[149 128  92 167 122 128 127 127]  pamig
[154 108  88  93 132 155  77 109]  sipiv
[169 169  82 125  81 139  95 155]  mero
[ 84 127 167  87 175 108 154 163]  nevit
[137  81 143  83 130  90  76 155]  bopu
[148 161 179  88 139 119 153 144]  lat
[118 165 132 117 129 136  90 177]  kubi
[138 162 163 170 174 122 161 126]  Degar
[154 108  88  93 132 155  77 141]  Vit
[118 109 137  96 179 117 131 112]  rezes
[ 86  99  88 116 107 139 101  88]  Pava
after: [125]	[81]
size: [137  81 143  83 130  90  76 155]	8
size: [154 108  88  93 132]	5

[110 129 129 104 138] = bafa
[108 113 172  74 175] = vof
[156 107  79 147 125] = siza
[177 152  88 144 169] = Kita
[177 148  88 144 178] = Lomoz
[109 141 141 115 126] = tuz
[156 107  79 147 156] = robi
[ 95 159 168 120 131] = vub
present: [141 141]	yes
after: [74]	[175]
size: [109 141 141 115]	4
size: [177 152  88 144]	4
size: [ 95 159 168]	3
after: [148]	[88]
size: [109 141 141 115 126]	5

[114 155 169 152 107  66] -> Vif
[ 65  89 103 131 109 156] -> fadiv
[131 138 121 131 105 115] -> dizu
size: [131 138]	2
size: [ 65  89 103 131 109 156]	6
after: [65]	[89]
size: [114 155 169 152 107]	5

[119 108 121 129 127 120 129 109 141 128 125 129 127 131 131 130 131 128
 127 112 122 128 128 141 102 128 118 129 128 126 134 130 156 129 140 127
 123 127 133 122 119 131 138 127 147 123 146 124 129 124 131 128 152 126
 112 128] = suk
[125 126 126 128 128 120 140 118 132 129 129 127 126 130 129 129 127 129
 122 110 124 126 130 127 106 131 125 131 134 122 130 134 144 132 141 126
 124 128 127 119 131 129 128 128 141 123 131 127 130 122 131 129 118 126
 114 130] = miro
[116 103 119 130 126 117 131 102 145 128 125 129 126 132 132 130 131 128
 126 105 120 127 128 145  92 128 115 130 129 124 135 131 165 130 145 126
 121 127 133 119 117 132 140 126 154 120 150 123 129 122 132 128 156 125
 106 129] = silu
[132 139 131 127 129 130 131 136 122 128 130 127 128 127 127 127 126 128
 127 132 130 127 129 120 136 129 133 128 130 128 125 129 117 129 125 128
 130 128 125 129 134 126 123 129 121 130 119 130 128 129 127 128 112 129
 133 129] = Gugo
[137 146 135 127 129 140 120 150 115 127 129 128 130 124 125 126 126 127
 133 152 135 130 127 118 163 127 138 125 124 133 122 123  95 125 110 130
 135 129 125 138 134 125 120 129 104 136 112 132 126 135 124 127 115 131
 150 126] = dis
[136 145 134 127 129 135 127 144 117 128 130 127 129 125 126 127 126 128
 129 141 133 128 128 117 150 128 137 127 128 130 123 126 104 127 118 129
 132 128 124 133 136 125 120 129 112 133 113 131 127 131 125 128 108 130
 142 128] = Guto
[119 103 121 130 126 130 111 116 141 127 122 130 130 130 130 129 134 127
 136 133 126 131 125 150 126 123 118 126 118 134 133 121 143 123 124 130
 127 128 137 134 109 132 141 126 134 128 148 125 126 131 128 126 179 128
 127 125] = bem
[137 151 134 126 130 128 141 140 116 129 134 126 127 126 126 127 123 129
 121 126 131 125 131 109 134 132 138 130 136 124 123 134 112 132 130 127
 130 128 120 124 144 124 116 130 121 129 109 131 129 126 128 130  83 129
 131 130] = kud
[123 112 124 129 126 131 115 122 136 127 124 129 130 129 129 129 132 127
 135 135 127 131 126 142 130 125 122 126 120 133 131 122 135 124 123 129
 128 128 134 134 115 130 137 126 129 129 141 126 127 131 127 126 163 128
 130 126] = pov
present: [132 118]	no
size: [123 112 124 129 126 131 115 122 136 127 124 129 130 129 129 129 132 127
 135 135 127 131 126 142 130 125 122 126 120 133 131 122 135 124 123 129
 128 128 134 134 115 130 137 126 129 129 141 126 127 131 127 126]	52
present: [129 127 125 130]	no

[178 123 139 142] -> todo
[104 123 139 142] -> telon
[104 123 113 121] -> keban
after: [178]	[123]
size: [178 123 139 142]	4
size: [104 123 113 121]	4
find: [178 123 139 142]	todo
present: [104 123 139]	yes

[105  94  98  97  98 106 108 107 113 111 107 107  98  99 100  88  92  95
  94  98  99 107 119 122 133 141 154 152 162 164 165 170 164 170 167 167
 170 166 168 168 155 157 146 142 166 165 163 169] = gotub
[166 165 161 168 163 171 173 165 166 152 142 143 131 163 112 101 102 102
 100 103 107 106 104 103 108 109 106 102  99  98  86  86  88  81  91  99
 105 112 118 134 143 142 155 161 166 165 163 169] = dem
[105  94  98  97  98 106 108 107 113 111 107 107  98  99 100  88  92  95
  94  98  99 107 119 122 133 141 154 152 162 164 165 170 164 170 167 167
 170 166 168 168 155 157 146 142 132 144 151 158] = Kuzom
[105  94  98  97  98 106 108 107 113 111 107 107  98  99 100  88  92  95
  94  98  99 107 119 122 133 141 154 152 162 164 165 170 164 170 167 167
 170 166 168 168 155 157 146 142 132 127 112 111] = vapu
present: [100  99  98 107 107]	no
find: [105  94  98  97  98 106 108 107 113 111 107 107  98  99 100  88  92  95
  94  98  99 107 119 122 133 141 154 152 162 164 165 170 164 170 167 167
 170 166 168 168 155 157 146 142 166 165 163 169]	gotub
present: [ 98 107]	no
size: [105  94  98  97  98 106 108 107 113 111 107 107  98  99 100]	15

[170  99 121 101  94 144]  Viki
[106 154 107 104 174  80]  Deda
[ 94  85 170 162 122 175]  filu
[109  86 176 121 105  89]  sagi
[110  92 161 150  92 151]  Bofu
present: [175 122 162 170  85]	no
size: [106 154 107 104 174  80]	6
size: [110  92 161 150]	4
present: [ 94  85 170 162]	yes
present: [110  92]	yes
after: [161]	[150]
after: [85]	[170]

[126 114 112 128 121 133 104 130 149 111  97 142  81 124 125 119 108  98
 109 110 159 122 115 142 130 110 162 157 147 137 143 168 112 135 127 117
 151  88  98  88 118] = nazu
[ 99 128 124 143 103 113 127 126 130 118 135 116 106 159 117  97 106 122
 122 126 170 126 109 126 102 136 113 132  88 120 112 152 114 101 180 102
 157 110 111 113 124] = kasof
[104 125 160 126  74  99 133 133  95 158 148 129 127 158 117 125 160 153
 165 101 131 136 110 133 149 153 115 130 115 125 124 101 134 112 144  99
 152 118 127 155 110] = maka
[ 96 117 166 124  72  93 138 135  94 158 144 124 120 151 128 127 155 155
 161 100 131 135 112 132 150 154 107 132 111 134 125 100 141 112 136 105
 150 117 136 152 119] = Vukug
after: [116]	[106]
present: [124 128]	no

[188 137 139 127 161 129 146 101]  Rapo
[169 139  99  90 145 103 154 140]  Rovu
[114 120 127 130  82  79 147 102]  div
[109  94 110 159 108  79 127 145]  pif
[107 160 146 130 140 179 133 159]  kegi
[107 160 146 143 140 179 133 159]  zozu
present: [145 103 154]	yes
size: [169 139  99  90 145]	5
size: [169 139  99]	3
after: [114]	[120]
size: [107 160 146 130]	4
size: [107 160 146 130 140]	5

[149  91 157  99 123 120  91 148] = nar
[124 128  98 155 144 170 120 144] = tol
[136 114 110 142  94 139 128 130] = dek
[105 136 132 152 160 169 105 139] = fek
[149  91 157  99 123 120 139 115] = mulu
[145 111 135  99 102  89 177 117] = Lafa
[145 112 102 138 110 156 122 138] = Domog
[ 93 132 161 150 158 141 134 130] = mapel
size: [ 93 132 161 150 158 141 134 130]	8
size: [149  91 157  99]	4
size: [105 136 132 152 160 169 105 139]	8
after: [158]	[141]

[125 134 126 117] -> Nez
[142 176 139 138] -> rekik
[128 142 125 128] -> gon
[121 119 119 122] -> gerur
[131 151 131 130] -> duni
[125 134 126 129] -> nepu
size: [142 176]	2
present: [142 176 140 138]	no
size: [125 134 126]	3
size: [131 151 131 130]	4

[154 168  93 158  81 169 146] : baful
[ 99 104 126  72 142 123 143] : Bazad
[179  66 161  87 160 146  85] : Rasan
[157  86 178 116 172 124  67] : suz
present: [125  67]	no
size: [179  66 161]	3
after: [168]	[93]

[104 107 155  96 148 142 149 128 114 124 123 156 150 118 123 121 154 144
 117 112 121 119  98] = kaze
[ 80 109 152 117 139 148 129 145 136 150 149 146 133 125 152  74 120 136
 160  87 106  72  87] = rigo
[104 107 127  96 148 142 149 128 114 124 123 156 150 118 123 121 154 144
 117 112 121 119  98] = noru
[138 157 148 140 115 142 125 103 130 103 106 132 145 119 102 147 155 121
 100 134 149 144 158] = fugu
present: [155 121 100]	yes
present: [103 125 142]	no
present: [112 121 119  98]	yes
present: [128 145]	no
present: [155 121 100 134 149]	yes
size: [104 107 127  96 148 142 149 128 114 124 123 156]	12
size: [ 80 109 152 117 139 148 129 145 136 150 149 146 133 125 152  74 120 136
 160  87 106  72  87]	23

[ 88 115 145 121] = megef
[114 143 153 182] = Zufuf
[130 129 129 128] = Diz
[125 128 127 128] = rebes
[129 128 131 126] = segi
[129 128 127 127] = Guluf
[ 81 126 117 150] = Sokap
size: [88]	1
size: [ 81 126]	2
after: [125]	[128]

[145 120 131 141 155 124 134 119 147 105 120 131 140 142 137 135 110 137
 115 121 116 134 130 126 128 121 130 128 107 130 143 150 133 145 122 116
 138 105 132 114 106 133] -> gegu
[151 126 143 179 190 116 188 110 184 110 115 128 167 144 145 169 103 131
  70  94 121 137 153 139 127 122 110 136  86 124 116 144 131 140 127 122
 134 112 131 118 113 130] -> kuf
[151 126 143 179 190 116 188 110 184 110 115 128 176 144 145 169 103 131
  70  94 121 137 153 139 127 122 110 136  86 124 116 166 133 179 101  90
 142 116 140 126  85 177] -> mirog
size: [151 126 143 179 190 116 188 110 184 110 115 128 167 144 145 169 103]	17
present: [167 128 115]	no
after: [166]	[133]
size: [151 126 143 179 190 116 188 110 184 110 115 128 176 144 145 169 103 131
  70  94 121 137 153 139 127 122 110 136  86 124 116 166 133 179 101  90
 142]	37

[124 107  82  96 136 170 169 134 102 125 149 162 156 134 110  95  98] = pufa
[149 107  82  96 136 170 169 134  93  83 109 152 174 111 116  85  89] = lut
[149 107  82  96 136 170 169 134  93  83 109 152 174 158 116  85  89] = nik
[124 107  82  96 136 170 169 134  93  83 109 152 174 158 156  85  89] = Genub
[ 90  83  78  76  78  83  91 101 112 126 138 151  86 169 176 179 179] = Pupi
[157 137 113  96  97 114 139 159 161 146 122 101  94 106 130 152 162] = zede
[162 139 102  98 133 161 145 107  96 127 159 151 113  95 119 156 155] = kovuf
after: [137]	[113]
size: [149 107  82  96]	4
size: [124 107  82  96 136 170 169]	7
after: [130]	[152]
after: [91]	[101]
size: [124 107  82]	3
size: [90 83 78 76 78 83 91]	7

